In the rows, 128 means zero.
Each row of numbers stands for one object and depends on some of the facts below. Use the named rows to name the rest.

Facts:
bazu -χ-> a; binem -χ-> a; biskil -χ-> b; bravemi -χ-> b; brebi -χ-> a
brenos -χ-> a; bririm -χ-> a; broger -χ-> a; brosikos -χ-> a; brozo -χ-> c
bruklol -χ-> b; bruskem -χ-> a; buklis -χ-> c; buskir -χ-> a; dagre -χ-> b
daplon -χ-> c; dotrul -χ-> c; driflun -χ-> a; fabus -χ-> b; fiplon -χ-> a
fitrum -χ-> b; flarom -χ-> a; flaska -χ-> b; flavarul -χ-> c; flebitrus -χ-> a
flefak -χ-> a; fletun -χ-> a; flinar -χ-> c; fliste -χ-> b; floko -χ-> b
flolun -χ-> a; fodre -χ-> b; fogol -χ-> a; fugru -χ-> b; gaski -χ-> a
geper -χ-> b; gepi -χ-> a; giram -χ-> a; grakos -χ-> c; grefik -χ-> a
gregrar -χ-> a; gremi -χ-> a; grodapin -χ-> b; grodis -χ-> a; grotekle -χ-> a
grusil -χ-> b; gukofle -χ-> a; gunoklim -χ-> c; kevis -χ-> a; kivin -χ-> b
kladar -χ-> b; klidrul -χ-> a; kloskil -χ-> b; kodra -χ-> a; lebaplil -χ-> a
lebri -χ-> a; leklum -χ-> a; lidrima -χ-> a; lidris -χ-> a; liplos -χ-> a
mabida -χ-> c; medruk -χ-> c; meflok -χ-> c; mustok -χ-> c; naba -χ-> a
nagrar -χ-> a; napir -χ-> a; nezo -χ-> b; nizik -χ-> a; nugrofon -χ-> a
pavi -χ-> b; pifi -χ-> b; pitil -χ-> a; pletul -χ-> b; radibol -χ-> b
relaklos -χ-> c; reruvam -χ-> a; riflas -χ-> c; rogro -χ-> a; rubepok -χ-> a
ruli -χ-> b; sidan -χ-> a; sikifo -χ-> a; siklaso -χ-> a; skapli -χ-> b
skizir -χ-> a; skolerum -χ-> b; skozes -χ-> b; soke -χ-> a; stanatran -χ-> b
statir -χ-> b; stilas -χ-> a; stotik -χ-> b; stustul -χ-> c; sunel -χ-> c
testak -χ-> c; trote -χ-> c; trugrol -χ-> c; trusol -χ-> a; tufek -χ-> b
tuze -χ-> a; vava -χ-> a; vite -χ-> b; vitrun -χ-> a; voples -χ-> a
vozas -χ-> a; zereplon -χ-> a; zeskik -χ-> b; zesute -χ-> a; ziplam -χ-> a
binem -Λ-> flavarul; binem -Λ-> buskir; binem -Λ-> fitrum; binem -Λ-> skolerum; binem -Λ-> soke
binem -Λ-> dagre; binem -Λ-> buklis; bravemi -Λ-> flavarul; bravemi -Λ-> skapli; bravemi -Λ-> floko
bravemi -Λ-> stilas; bravemi -Λ-> ziplam; bravemi -Λ-> vava; bravemi -Λ-> grotekle; brebi -Λ-> vite
brebi -Λ-> bririm; brebi -Λ-> floko; brebi -Λ-> stanatran; brebi -Λ-> nezo; brebi -Λ-> trugrol
fabus -Λ-> sikifo; fabus -Λ-> tuze; fabus -Λ-> meflok; fabus -Λ-> stotik; fabus -Λ-> stanatran
fiplon -Λ-> tuze; fiplon -Λ-> trusol; fiplon -Λ-> voples; fiplon -Λ-> fugru; fiplon -Λ-> grodapin
fiplon -Λ-> brosikos; fiplon -Λ-> statir; fiplon -Λ-> nagrar; fiplon -Λ-> flefak; flarom -Λ-> brenos
flarom -Λ-> kevis; flarom -Λ-> bririm; flarom -Λ-> floko; flarom -Λ-> kodra; flarom -Λ-> sidan
flarom -Λ-> bruskem; flolun -Λ-> floko; flolun -Λ-> gunoklim; flolun -Λ-> sunel; flolun -Λ-> soke
flolun -Λ-> dagre; flolun -Λ-> leklum; flolun -Λ-> bruskem; flolun -Λ-> nezo; flolun -Λ-> tufek
fodre -Λ-> brenos; fodre -Λ-> geper; fodre -Λ-> flebitrus; fodre -Λ-> floko; fodre -Λ-> biskil
fodre -Λ-> radibol; fodre -Λ-> gukofle; gepi -Λ-> flavarul; gepi -Λ-> bazu; gepi -Λ-> sunel
gepi -Λ-> grakos; gepi -Λ-> grefik; gepi -Λ-> broger; gepi -Λ-> dotrul; gepi -Λ-> gaski
gregrar -Λ-> bazu; gregrar -Λ-> lidris; gregrar -Λ-> buklis; gremi -Λ-> kevis; gremi -Λ-> fugru
gremi -Λ-> grusil; gremi -Λ-> fitrum; gremi -Λ-> soke; gremi -Λ-> flaska; gremi -Λ-> nagrar
gremi -Λ-> pletul; grodis -Λ-> medruk; grodis -Λ-> pifi; grodis -Λ-> lidris; klidrul -Λ-> grusil
klidrul -Λ-> reruvam; klidrul -Λ-> broger; klidrul -Λ-> dotrul; klidrul -Λ-> leklum; lebaplil -Λ-> flebitrus
lebaplil -Λ-> voples; lebaplil -Λ-> kivin; lebaplil -Λ-> skolerum; lebaplil -Λ-> flefak; mustok -Λ-> fletun
mustok -Λ-> brenos; mustok -Λ-> fogol; mustok -Λ-> bruskem; napir -Λ-> driflun; napir -Λ-> buskir
napir -Λ-> kloskil; napir -Λ-> pitil; napir -Λ-> pifi; napir -Λ-> liplos; nizik -Λ-> driflun
nizik -Λ-> kladar; nizik -Λ-> kevis; nizik -Λ-> mabida; nizik -Λ-> skolerum; nugrofon -Λ-> vitrun
nugrofon -Λ-> stotik; pavi -Λ-> skapli; pavi -Λ-> testak; pavi -Λ-> kodra; pavi -Λ-> sunel
pavi -Λ-> ziplam; relaklos -Λ-> lebri; relaklos -Λ-> bazu; relaklos -Λ-> lidrima; relaklos -Λ-> bruklol
relaklos -Λ-> nagrar; relaklos -Λ-> buklis; relaklos -Λ-> gaski; riflas -Λ-> kevis; riflas -Λ-> kloskil
riflas -Λ-> flinar; riflas -Λ-> grefik; riflas -Λ-> grotekle; rogro -Λ-> flebitrus; rogro -Λ-> bririm
rogro -Λ-> skizir; rogro -Λ-> kivin; rogro -Λ-> kloskil; rogro -Λ-> giram; rogro -Λ-> meflok
stustul -Λ-> floko; trote -Λ-> trusol; trote -Λ-> grodapin; trote -Λ-> zesute; trote -Λ-> sidan
trote -Λ-> flinar; trote -Λ-> naba; trote -Λ-> stanatran; trote -Λ-> trugrol; zereplon -Λ-> vozas
zereplon -Λ-> skozes; zereplon -Λ-> naba; zereplon -Λ-> stanatran; zeskik -Λ-> skapli; zeskik -Λ-> brosikos
zeskik -Λ-> fliste; zeskik -Λ-> sidan; zeskik -Λ-> rubepok

Some objects and their rows:
zeskik: [127 125 140 113 167 146  84 121  81 150]
grakos: [188  96  91 101  87  72 161 152  69 152]
fugru: [112 166 147 110 204 133 108 146 127 167]
fodre: [159 114  99 121 135 160  71  85  78 184]
skolerum: [105 164 130 114 193 129  92 114 122 180]
mustok: [214  63  55 137  62  83 137 118  50 171]
kevis: [ 78 153 138 149 144 145 143 125 181 103]
pletul: [100 168 141 105 204 147 108 140 128 170]
meflok: [220  76  69 144  69  34 138 131  64 168]
soke: [ 80 158 146 135 147 157 158 139 192 100]
brozo: [206  80  78 124  72  60 145 140  59 159]
naba: [112 126 149 158 120 117 151 149 159  83]
tufek: [106 153 130 115 182 142 110 130 124 154]
floko: [112 158 118 127 181 120 107 119 128 149]
tuze: [126 136 148 150 121 127 140 146 167 100]
grotekle: [ 86 143 146 139 127 138 141 123 164  85]
grodis: [122 107 139 111  93 156 123 102 129 114]
skozes: [137 132 136 123 164 109 106 141 101 147]
brenos: [116 142 124 158 108 139 135 108 174  99]
giram: [128 127 128 152 101 129 120 105 157 112]
gukofle: [133 128 121 148 103 144 125  99 160 103]
flarom: [111 109 125 151 102 169 122 106 139 104]
skizir: [129 127 130 153  99 128 123 103 159 111]
grodapin: [125 151 147 125 188 113 104 145 112 156]
mabida: [173  92  72 132  94  60 144 125  76 177]
lebri: [117 146 159 106 123 159 147 142 163  96]
trote: [212  52  83 143  63  62 139 153  38 158]
rubepok: [107 138 153 141 125 140 140 131 150  85]
nizik: [ 92 117 132 137 115 167 119 104 146 124]
brebi: [129 101 127 155  94 154 134 122 141  94]
flinar: [182  88  85 143  91  38 153 153  73 150]
kladar: [103 154 129 117 191 131  90 109 114 181]
binem: [ 95 120 143 118 118 184 132 118 145 119]
flaska: [102 163 140 105 201 144 105 138 129 172]
reruvam: [ 97 148 151 126 129 161 156 145 178  93]

Which object is each row?
[131 115 153 135 115 169 120 137 133 111]	fiplon
[129 116 130 142 104 169 112 106 139 130]	lebaplil
[ 86 143 133 142 124 137 132 107 169 118]	driflun
[187 102  96  99  95  65 158 151  78 165]	buklis
[200  79  79 109  74  54 141 132  58 169]	medruk
[134 147 124 125 168 116  84 103 111 177]	kivin
[122 124 144 153 107 119 148 146 156  81]	vozas
[111 133 124 164 111 125 136 113 167  93]	bririm
[215  70  95  85  71  99 141 149  41 171]	relaklos
[100 170 143 102 200 142 116 149 138 159]	grusil
[103 159 161 117 145 154 151 151 183  97]	nagrar
[117 148 146 117 181 125  97 129 103 147]	fliste
[112 141 157 150 133 125 144 150 166  85]	trusol
[128 138 123 155 113 133 124  97 164 113]	flebitrus
[184  89  80 125  89  62 156 141  64 141]	testak
[128 155 146 114 184 124  96 139 113 167]	statir
[133 139 133 136 175  94 107 145 116 141]	stanatran
[144 109 140 133  89 143 129 127 134 100]	nugrofon
[ 88 146 142 130 131 141 135 118 169 111]	buskir
[108 149 158 144 134 134 141 141 163  87]	brosikos
[180  94  71 128  95  69 164 144  86 158]	gunoklim
[197  87  78 153  85  35 160 154  69 146]	trugrol

